Below is a small trained network, with its code and all its weights. Each question gives an input and a target symbol and asks what happens when units are switched off, that is, made to give their printed mean instead of their output.

import numpy as np


def w(rows, s, z=0):
    codes = np.array(rows[::2]) - 128.0
    scale = np.full(codes.shape[1], s)
    scale[-1] = z or s
    return codes * scale


def norm(h):
    return h / np.sqrt((h * h).mean(-1, keepdims=True) + 1e-5)


def f(y):
    return y / 2 * (1 + np.tanh(0.7978845608 * (y + 0.044715 * y**3)))


def softmax(a):
    e = np.exp(a - a.max(-1, keepdims=True))
    return e / e.sum(-1, keepdims=True)


def log_softmax(a):
    a = a - a.max(-1, keepdims=True)
    return a - np.log(np.exp(a).sum(-1, keepdims=True))


def net(x, mask):
    ids = ['αγδεηθλμξπστφω'.index(c) for c in x.split()]
    T = len(ids)
    res = E[ids] + P[:T]
    u = 0
    for l in range(3):
        q, k, v = (norm(res) @ M[l].T for M in (Q, K, V))
        z = softmax(np.where(np.tri(T) > 0, q @ k.T / 2**0.5, -1e9)) @ v
        res = res + np.where(mask[u], z, O[l][:, -1]) @ O[l][:, :-1]
        u += 1
        y = f(norm(res) @ A[l][:, :-1].T + A[l][:, -1])
        res = res + np.where(mask[u : u + 4], y, B[l][:, -1]) @ B[l][:, :-1]
        u += 4
    return log_softmax(norm(res)[-1] @ U[:, :-1].T + U[:, -1])


Q, K, V, O, A, B = {}, {}, {}, {}, {}, {}
E = w([
[159,102,135],'α',
[71,124,180],'γ',
[144,183,104],'δ',
[253,105,141],'ε',
[89,14,185],'η',
[102,143,123],'θ',
[177,29,152],'λ',
[133,132,135],'μ',
[135,79,97],'ξ',
[184,205,199],'π',
[42,149,89],'σ',
[97,102,50],'τ',
[203,169,120],'φ',
[101,52,165],'ω',
],0.015)
P = w([
[109,55,65],'0',
[64,169,252],'1',
[88,155,80],'2',
[74,163,236],'3',
[107,54,74],'4',
[73,166,240],'5',
],0.0044)
Q[0] = w([
[139,194,8],'L0H1',
[229,64,35],'L0H1',
],0.013)
K[0] = w([
[157,199,3],'L0H1',
[194,59,30],'L0H1',
],0.015)
V[0] = w([
[86,112,254],'L0H1',
[154,142,59],'L0H1',
],0.008)
O[0] = w([
[173,96,1,252],'L0H1',
[97,149,212,54],'L0H1',
],0.0092,0.0031)
A[0] = w([
[248,205,175,252],'L0N1',
[135,80,181,14],'L0N2',
[193,62,115,117],'L0N3',
[39,107,81,117],'L0N4',
],0.013,0.0015)
B[0] = w([
[172,1,221,237],'L0N1',
[162,61,115,154],'L0N2',
[134,101,217,255],'L0N3',
[95,183,155,199],'L0N4',
],0.013,0.0058)
Q[1] = w([
[172,47,247],'L1H1',
[212,16,235],'L1H1',
],0.013)
K[1] = w([
[149,9,168],'L1H1',
[165,18,161],'L1H1',
],0.016)
V[1] = w([
[168,45,205],'L1H1',
[149,251,30],'L1H1',
],0.0017)
O[1] = w([
[193,99,160,215],'L1H1',
[3,175,30,4],'L1H1',
],0.0033,0.0021)
A[1] = w([
[8,35,143,98],'L1N1',
[63,62,75,64],'L1N2',
[210,196,137,90],'L1N3',
[67,113,56,246],'L1N4',
],0.013,0.0012)
B[1] = w([
[75,7,129,253],'L1N1',
[74,86,255,159],'L1N2',
[175,52,249,114],'L1N3',
[185,152,197,162],'L1N4',
],0.012,0.006)
Q[2] = w([
[3,132,166],'L2H1',
[102,39,202],'L2H1',
],0.016)
K[2] = w([
[77,75,203],'L2H1',
[139,3,107],'L2H1',
],0.017)
V[2] = w([
[145,212,75],'L2H1',
[93,1,212],'L2H1',
],0.0044)
O[2] = w([
[161,88,204,45],'L2H1',
[58,202,3,254],'L2H1',
],0.0039,0.0073)
A[2] = w([
[65,76,56,36],'L2N1',
[152,156,42,5],'L2N2',
[85,18,144,115],'L2N3',
[250,133,91,71],'L2N4',
],0.013,0.0024)
B[2] = w([
[125,250,222,155],'L2N1',
[80,50,84,120],'L2N2',
[201,254,8,247],'L2N3',
[10,97,175,145],'L2N4',
],0.0075,0.013)
U = w([
[100,197,166,253],'α',
[72,73,63,30],'γ',
[192,221,236,113],'δ',
[69,166,145,212],'ε',
[171,101,190,93],'η',
[77,38,123,70],'θ',
[176,114,199,118],'λ',
[176,247,82,71],'μ',
[63,101,230,133],'ξ',
[218,133,95,174],'π',
[217,161,63,118],'σ',
[89,156,11,33],'τ',
[72,175,137,232],'φ',
[170,107,198,102],'ω',
],0.012,0.0017)

Each question gives the input, a string of symbols that net reads in full, and the target symbol t.
The units are the heads (2 rows each of Q, K, V and O) and the neurons (one row each of A and B). Each row of codes is followed by its name. A weight is (code - 128) times the scale printed after its matrix; where a second scale follows, it is the last column's (O, A, B and U).
mask holds one flag per unit, layer by layer, with each layer's heads first. A switched-off unit (its flag False) gives its mean, the last column of its rows in O or B, instead of its output. The means were averaged over made-up inputs and are rounded, as every weight is.
A unit's drop is (log p(t) with every unit on - log p(t) with that unit switched off) / (log p(t) with every unit on - log p(t) with every unit switched off).
The circuit of an input: a set's keep is (log p(t) with only the set's units on - log p(t) with every unit switched off) / (log p(t) with every unit on - log p(t) with every unit switched off). Starting from the 12 units with the biggest drops (on a tie, the unit counted first), units are removed one at a time, each time the one whose removal leaves the highest keep (on an exact tie, the one counted first), for as long as the keep stays at least 0.8.
circuit, biggest first: the units of the circuit, biggest drop first
k most important neurons: the k neurons with the biggest drops, biggest first
top k neurons in layer l: the k neurons of layer l with the biggest drops, biggest first
drop of u: that unit's drop, to one decimal
input τ φ σ τ ω, target γ: 3 most important neurons => (L1N1; L2N3; L0N1)
input η θ λ ω λ α, target θ: 4 most important neurons => (L1N1; L2N3; L2N4; L0N1)
input λ μ μ λ μ, target μ: circuit, biggest first => (L0N1)
input η γ η γ δ, target δ: top 3 neurons in layer 0 => (L0N4; L0N3; L0N1)
input ω λ λ ε ξ μ, target ξ: top 2 neurons in layer 1 => (L1N1; L1N4)
input λ τ μ γ ξ η, target γ: 4 most important neurons => (L1N1; L2N3; L0N1; L1N2)
input δ π γ π α ω, target τ: 3 most important neurons => (L2N3; L0N1; L1N1)
input ξ λ π δ μ, target μ: 2 most important neurons => (L2N1; L0N1)
input ω λ ω θ λ α, target θ: top 2 neurons in layer 1 => (L1N1; L1N2)
input τ δ ω, target γ: top 2 neurons in layer 0 => (L0N3; L0N1)
input θ σ ξ, target τ: top 3 neurons in layer 2 => (L2N3; L2N4; L2N1)
input α ω ξ μ, target ξ: top 2 neurons in layer 1 => (L1N1; L1N4)
input γ γ ξ, target τ: top 2 neurons in layer 2 => (L2N3; L2N4)
input μ φ δ, target δ: most important neuron => (L1N1)
input ω σ ω ε ω ξ, target μ: drop of L0N3 => 0.0
input μ ξ ω ω, target τ: drop of L0N3 => 0.2
input τ γ δ τ δ η, target γ: drop of L1N2 => 0.1
